Below is a small trained network, with its code and all its weights. Each question gives an input and a class and asks what happens when units are switched off, that is, made to give their printed mean instead of their output.

import numpy as np


def w(rows, s, z=0):
    codes = np.array(rows[::2]) - 128.0
    scale = np.full(codes.shape[1], s)
    scale[-1] = z or s
    return codes * scale


def norm(h):
    return h / np.sqrt((h * h).mean(-1, keepdims=True) + 1e-5)


def f(y):
    return np.maximum(y, 0)


def log_softmax(a):
    a = a - a.max(-1, keepdims=True)
    return a - np.log(np.exp(a).sum(-1, keepdims=True))


def net(x, mask):
    res = np.array(x, float).reshape(1, 8) / 4 @ E
    u = 0
    for l in range(4):
        y = f(norm(res) @ A[l][:, :-1].T + A[l][:, -1])
        res = res + np.where(mask[u : u + 8], y, B[l][:, -1]) @ B[l][:, :-1]
        u += 8
    return log_softmax(norm(res)[-1] @ U[:, :-1].T + U[:, -1])


A, B = {}, {}
E = w([
[213,173,104,58,30,145,65,2,81,71],'x0',
[131,126,130,126,128,115,125,129,131,120],'x1',
[126,55,34,134,62,97,194,154,48,104],'x2',
[113,129,120,131,129,129,123,123,133,123],'x3',
[208,100,67,240,228,139,103,90,109,89],'x4',
[122,128,127,126,130,135,127,126,127,121],'x5',
[137,142,129,129,126,136,138,136,131,119],'x6',
[93,144,154,125,167,34,247,13,139,98],'x7',
],0.0072)
A[0] = w([
[112,130,216,86,143,159,230,45,109,117,60],'L0N0',
[185,116,121,154,152,174,127,67,150,124,66],'L0N1',
[138,183,138,68,80,164,110,42,138,127,37],'L0N2',
[145,123,171,97,82,156,69,160,114,124,132],'L0N3',
[89,161,174,87,112,122,128,187,160,114,95],'L0N4',
[95,164,203,111,41,158,144,89,149,143,28],'L0N5',
[121,117,165,115,34,119,166,149,116,108,72],'L0N6',
[134,205,244,93,141,121,78,114,148,114,4],'L0N7',
],0.011,0.004)
B[0] = w([
[113,150,59,186,85,60,83,178,223,152,252],'L0N0',
[133,95,130,69,199,59,99,143,92,150,194],'L0N1',
[174,80,248,168,67,94,133,136,95,78,253],'L0N2',
[110,132,85,156,96,141,71,161,148,103,223],'L0N3',
[167,104,128,111,202,71,121,179,104,179,222],'L0N4',
[128,174,115,59,202,92,104,128,50,141,228],'L0N5',
[142,101,80,92,192,112,123,132,70,145,205],'L0N6',
[116,40,70,110,154,244,162,53,194,157,254],'L0N7',
],0.011,0.0067)
A[1] = w([
[84,187,110,124,79,186,85,168,120,120,28],'L1N0',
[95,163,220,122,134,202,119,76,200,149,5],'L1N1',
[62,135,159,7,73,137,148,131,129,161,27],'L1N2',
[156,187,113,173,196,156,145,83,82,96,18],'L1N3',
[91,198,153,122,109,67,217,50,165,110,32],'L1N4',
[108,91,72,89,43,149,204,111,93,120,68],'L1N5',
[58,151,216,158,136,138,191,179,130,103,46],'L1N6',
[108,178,144,58,106,137,142,154,129,135,74],'L1N7',
],0.013,0.0022)
B[1] = w([
[97,162,117,171,123,64,100,141,203,109,190],'L1N0',
[122,96,57,52,191,253,184,72,195,152,229],'L1N1',
[163,192,142,126,215,55,91,131,26,148,209],'L1N2',
[145,167,142,99,192,74,81,124,103,134,202],'L1N3',
[106,164,48,180,61,75,55,139,201,137,244],'L1N4',
[96,154,51,96,160,194,218,106,133,110,251],'L1N5',
[109,97,212,112,133,137,156,145,136,174,200],'L1N6',
[154,131,142,127,173,110,83,130,108,149,160],'L1N7',
],0.011,0.0032)
A[2] = w([
[129,100,171,130,91,118,141,133,94,108,71],'L2N0',
[193,135,159,103,58,130,108,82,131,122,48],'L2N1',
[89,87,199,128,121,161,203,183,149,199,89],'L2N2',
[143,105,164,130,102,175,132,125,114,95,90],'L2N3',
[84,31,179,123,74,127,176,116,120,100,5],'L2N4',
[100,133,46,99,73,146,236,136,59,105,100],'L2N5',
[116,143,139,101,63,220,46,217,138,146,55],'L2N6',
[165,175,138,95,6,163,125,16,73,86,64],'L2N7',
],0.013,0.0027)
B[2] = w([
[134,114,154,116,137,113,148,131,168,153,143],'L2N0',
[73,196,173,113,110,161,174,139,91,67,183],'L2N1',
[82,130,204,124,134,147,146,133,113,64,238],'L2N2',
[95,150,121,111,149,104,173,141,131,162,150],'L2N3',
[142,194,128,137,88,123,118,152,131,129,150],'L2N4',
[148,87,141,78,168,219,115,58,204,179,254],'L2N5',
[125,165,83,137,69,38,157,81,185,163,218],'L2N6',
[43,130,250,186,127,150,145,182,125,48,189],'L2N7',
],0.013,0.006)
A[3] = w([
[168,116,59,138,94,229,206,141,62,151,24],'L3N0',
[174,165,124,139,119,61,147,155,53,124,31],'L3N1',
[78,98,225,190,136,154,186,232,88,86,2],'L3N2',
[237,107,104,208,184,120,98,116,25,116,41],'L3N3',
[107,145,116,129,177,134,166,165,163,158,131],'L3N4',
[147,112,140,101,147,106,136,132,171,183,142],'L3N5',
[123,180,41,188,10,81,117,135,162,120,44],'L3N6',
[154,162,99,157,36,150,58,194,149,158,24],'L3N7',
],0.012,0.0015)
B[3] = w([
[174,121,178,146,217,158,86,76,187,118,159],'L3N0',
[147,128,135,151,212,184,140,143,121,158,177],'L3N1',
[94,203,183,131,86,153,109,102,97,29,254],'L3N2',
[95,154,129,35,105,97,155,195,74,197,201],'L3N3',
[198,99,153,97,23,125,84,60,78,85,226],'L3N4',
[138,154,107,194,112,186,183,163,73,88,224],'L3N5',
[131,83,105,212,52,137,133,203,191,199,242],'L3N6',
[90,108,98,192,155,9,211,58,159,105,176],'L3N7',
],0.012,0.0085)
U = w([
[111,127,85,218,52,37,130,172,202,172,219],'0',
[76,177,254,134,91,141,135,148,84,35,231],'1',
[157,156,125,52,215,48,103,184,19,196,64],'2',
[164,75,103,84,170,240,147,56,175,144,1],'3',
],0.0096,0.00074)

Each question gives the input, the list of numbers given to net, and the class t.
The units are the neurons (one row each of A and B). Each row of codes is followed by its name. A weight is (code - 128) times the scale printed after its matrix; where a second scale follows, it is the last column's (A, B and U).
mask holds one flag per neuron, layer by layer. A switched-off neuron (its flag False) gives its mean, the last column of its row in B, instead of its output. The means were averaged over made-up inputs and are rounded, as every weight is.
A unit's drop is (log p(t) with every unit on - log p(t) with that unit switched off) / (log p(t) with every unit on - log p(t) with every unit switched off).
The circuit of an input: a set's keep is (log p(t) with only the set's units on - log p(t) with every unit switched off) / (log p(t) with every unit on - log p(t) with every unit switched off). Starting from the 12 units with the biggest drops (on a tie, the unit counted first), units are removed one at a time, each time the one whose removal leaves the highest keep (on an exact tie, the one counted first), for as long as the keep stays at least 0.8.
units of the circuit, in order: the units of the circuit, biggest drop first
most important unit: the unit with the biggest drop
top k neurons: the k neurons with the biggest drops, biggest first
top k neurons in layer l: the k neurons of layer l with the biggest drops, biggest first
drop when u is switched off: that unit's drop, to one decimal
input [-2,2,-7,-3,5,7,7,-7], class 0: most important unit	L2N6
input [6,8,0,3,-5,5,-6,6], class 0: top 2 neurons	[L0N0; L1N4]
input [3,2,-2,-3,-1,-7,6,-3], class 0: top 4 neurons	[L0N3; L2N6; L3N6; L2N2]
input [0,7,-5,-4,-5,8,3,-4], class 2: top 3 neurons in layer 0	[L0N5; L0N0; L0N4]
input [-8,-1,-1,-3,7,6,-4,-7], class 1: top 4 neurons	[L0N0; L0N3; L1N4; L0N5]
input [6,7,1,7,6,-7,0,3], class 1: units of the circuit, in order	[L0N4; L2N7]
input [7,-1,-5,-4,7,-2,0,-5], class 1: top 2 neurons	[L0N0; L0N4]
input [-8,1,6,6,7,-3,2,6], class 1: top 2 neurons	[L1N6; L0N5]
input [-7,-1,5,-6,6,8,5,2], class 1: top 2 neurons	[L0N7; L0N5]
input [0,1,4,-4,3,3,-4,-1], class 3: top 2 neurons	[L0N5; L0N4]
input [1,2,7,-4,6,0,8,5], class 3: top 4 neurons	[L1N5; L0N5; L0N4; L2N5]
input [2,3,7,-3,-7,2,1,-4], class 2: top 2 neurons	[L1N2; L0N7]
input [-7,-3,6,7,4,-5,1,2], class 1: top 2 neurons	[L0N7; L1N6]
input [-7,-1,-6,2,1,5,-4,8], class 0: most important unit	L1N4
input [2,6,-2,-6,-4,3,6,4], class 0: top 3 neurons	[L0N0; L1N2; L0N1]
input [-7,-1,-1,8,7,-5,2,3], class 1: top 2 neurons	[L0N5; L1N6]
input [6,2,-6,2,4,-3,5,-6], class 0: top 4 neurons	[L2N6; L0N3; L2N5; L2N2]
input [-7,-3,1,-5,-3,8,0,-6], class 1: top 4 neurons	[L2N2; L0N0; L1N6; L1N4]
input [1,8,-8,6,1,6,-3,-8], class 0: top 2 neurons	[L0N3; L2N6]
input [4,7,-2,2,-6,-1,4,7], class 0: units of the circuit, in order	[L0N0]
input [4,-7,6,-6,6,0,-7,-4], class 2: top 2 neurons in layer 1	[L1N3; L1N1]
input [-6,7,7,2,-3,7,-1,3], class 3: top 2 neurons in layer 0	[L0N2; L0N6]
input [3,4,6,4,-5,2,3,6], class 0: top 2 neurons in layer 0	[L0N0; L0N7]
input [-8,-8,-1,-2,6,-2,-5,6], class 1: drop when L1N6 is switched off	2.3
input [5,2,-8,-7,-5,-4,7,1], class 3: drop when L0N7 is switched off	2.4
input [-1,8,5,-7,-3,7,4,3], class 3: drop when L2N5 is switched off	0.1
input [2,3,6,-5,-4,-4,3,0], class 3: drop when L2N5 is switched off	0.7
input [0,-1,-5,5,-3,8,-8,-7], class 0: most important unit	L0N3
